Here is a tiny trained network, its code and every weight. The questions are about switching its units off for an input and a target symbol, where a switched-off unit gives its printed mean instead of its output.

import numpy as np


def w(rows, s, z=0):
    codes = np.array(rows[::2]) - 128.0
    scale = np.full(codes.shape[1], s)
    scale[-1] = z or s
    return codes * scale


def f(y):
    return y / 2 * (1 + np.tanh(0.7978845608 * (y + 0.044715 * y**3)))


def softmax(a):
    e = np.exp(a - a.max(-1, keepdims=True))
    return e / e.sum(-1, keepdims=True)


def log_softmax(a):
    a = a - a.max(-1, keepdims=True)
    return a - np.log(np.exp(a).sum(-1, keepdims=True))


def net(x, mask):
    ids = ['ΣΦΩεηξτ'.index(c) for c in x.split()]
    T = len(ids)
    res = E[ids] + P[:T]
    r = res
    for j in range(2):
        rows = slice(2 * j, 2 * j + 2)
        q, k, v = (r @ M[0][rows].T for M in (Q, K, V))
        z = softmax(np.where(np.tri(T) > 0, q @ k.T / 2**0.5, -1e9)) @ v
        o = O[0][rows]
        res = res + np.where(mask[j], z, o[:, -1]) @ o[:, :-1]
    y = f(res @ A[0][:, :-1].T + A[0][:, -1])
    res = res + np.where(mask[2:14], y, B[0][:, -1]) @ B[0][:, :-1]
    return log_softmax(res[-1] @ U[:, :-1].T + U[:, -1])


Q, K, V, O, A, B = {}, {}, {}, {}, {}, {}
E = w([
[115,154,123,82,143,83],'Σ',
[155,149,162,75,138,122],'Φ',
[104,35,85,104,160,49],'Ω',
[138,119,123,146,136,133],'ε',
[98,203,219,87,115,112],'η',
[189,67,169,197,146,155],'ξ',
[109,104,202,250,78,209],'τ',
],0.017)
P = w([
[105,207,156,255,194,99],'0',
[88,98,78,160,121,152],'1',
[161,61,152,80,25,100],'2',
[217,169,95,129,107,58],'3',
[89,125,48,169,122,197],'4',
[181,68,176,89,22,126],'5',
],0.014)
Q[0] = w([
[189,17,137,61,53,112],'H1',
[96,186,57,154,196,98],'H1',
[140,181,94,204,254,78],'H2',
[226,159,130,120,80,59],'H2',
],0.009)
K[0] = w([
[145,133,180,213,191,62],'H1',
[187,143,136,23,60,130],'H1',
[209,22,152,32,30,129],'H2',
[16,78,93,102,254,49],'H2',
],0.007)
V[0] = w([
[197,91,56,142,200,107],'H1',
[133,15,180,160,119,100],'H1',
[117,116,205,191,86,127],'H2',
[103,1,162,188,87,248],'H2',
],0.0088)
O[0] = w([
[94,92,248,165,78,111,220],'H1',
[43,186,102,129,80,147,251],'H1',
[161,171,168,104,153,195,254],'H2',
[113,160,145,139,75,200,120],'H2',
],0.016,0.0044)
A[0] = w([
[145,164,78,114,3,121,134],'N1',
[111,120,218,106,93,95,1],'N2',
[119,113,138,39,126,145,213],'N3',
[87,73,126,93,167,127,72],'N4',
[189,138,119,76,38,43,18],'N5',
[186,95,201,46,170,151,125],'N6',
[136,192,101,81,166,202,40],'N7',
[21,183,199,160,97,158,136],'N8',
[118,115,155,61,76,223,118],'N9',
[197,60,115,151,83,184,84],'N10',
[103,98,168,65,47,117,30],'N11',
[70,113,128,112,38,122,52],'N12',
],0.011,0.0069)
B[0] = w([
[147,51,176,151,217,93,177],'N1',
[180,81,133,22,240,208,170],'N2',
[83,196,44,153,128,175,157],'N3',
[126,231,165,94,161,93,149],'N4',
[135,138,207,240,124,254,160],'N5',
[63,142,148,139,91,122,156],'N6',
[149,53,167,111,184,121,176],'N7',
[127,190,134,108,167,72,254],'N8',
[79,31,95,102,109,135,204],'N9',
[79,241,146,74,124,115,150],'N10',
[187,152,156,32,39,180,172],'N11',
[173,74,62,154,102,96,187],'N12',
],0.0081,0.022)
U = w([
[185,147,247,181,254,109,103],'Σ',
[84,107,135,208,104,151,255],'Φ',
[235,17,197,117,173,130,40],'Ω',
[40,187,157,104,62,183,153],'ε',
[146,215,63,46,196,148,134],'η',
[111,106,90,29,113,60,99],'ξ',
[75,69,142,109,189,162,39],'τ',
],0.0069,0.0087)

Each question gives the input, a string of symbols that net reads in full, and the target symbol t.
The units are the heads (2 rows each of Q, K, V and O) and the neurons (one row each of A and B). Each row of codes is followed by its name. A weight is (code - 128) times the scale printed after its matrix; where a second scale follows, it is the last column's (O, A, B and U).
mask holds one flag per unit, heads first, then neurons. A switched-off unit (its flag False) gives its mean, the last column of its rows in O or B, instead of its output. The means were averaged over made-up inputs and are rounded, as every weight is.
A unit's drop is (log p(t) with every unit on - log p(t) with that unit switched off) / (log p(t) with every unit on - log p(t) with every unit switched off).
The circuit of an input: a set's keep is (log p(t) with only the set's units on - log p(t) with every unit switched off) / (log p(t) with every unit on - log p(t) with every unit switched off). Starting from the 12 units with the biggest drops (on a tie, the unit counted first), units are removed one at a time, each time the one whose removal leaves the highest keep (on an exact tie, the one counted first), for as long as the keep stays at least 0.8.
units of the circuit, in order: the units of the circuit, biggest drop first
unit that matters most: the unit with the biggest drop
top k neurons: the k neurons with the biggest drops, biggest first
heads that matter: for each layer, one digit per head in row order, 1 if its drop is at least 0.15 and else 0, layers parted by /
input Ω ε Ω, target Ω: heads that matter	10
input η Σ Ω Σ τ ε, target η: heads that matter	10
input Σ η ε, target Σ: units of the circuit, in order	(H2 N9 N5)
input η Ω ξ Ω ξ τ, target η: heads that matter	11
input Ω ε Φ, target Ω: unit that matters most	N2
input ε Ω Ω ε Φ, target Φ: top 3 neurons	(N2 N11 N10)
input Σ η ε ε, target Φ: units of the circuit, in order	(N8 N2)
input Ω τ ξ Ω, target Φ: heads that matter	01
input ξ ε Ω Σ, target Σ: units of the circuit, in order	(N9 N5)
input Ω Ω ε τ ε, target τ: units of the circuit, in order	(H2 N9 N7 N1)
input τ ξ Ω ε τ, target τ: units of the circuit, in order	(N9 H2 N7 N1)
input Ω Σ Ω Ω Ω, target ξ: units of the circuit, in order	(N5 H2)
input τ Ω Φ Ω ξ, target ε: units of the circuit, in order	(N10 N1)
input Ω Σ τ Σ, target Φ: unit that matters most	N8
input Σ Σ ε Ω ε Σ, target Σ: units of the circuit, in order	(H2 N5)
input τ Ω τ ξ η, target τ: units of the circuit, in order	(N9 N7 H2)
input Ω ε Σ, target Ω: units of the circuit, in order	(H1 N2 N12)
input ξ Ω η, target ξ: top 3 neurons	(N9 N8 N12)
input Ω Ω Ω Ω Ω, target ξ: top 3 neurons	(N5 N12 N8)
input ε η η ε η, target η: units of the circuit, in order	(H1)
input ε η Ω Ω, target Φ: units of the circuit, in order	(N2 N5 H2)
input ξ ε Φ Ω Σ ε, target ξ: top 4 neurons	(N9 N5 N8 N12)
input ξ ε ε Φ τ η, target ξ: top 3 neurons	(N9 N8 N5)
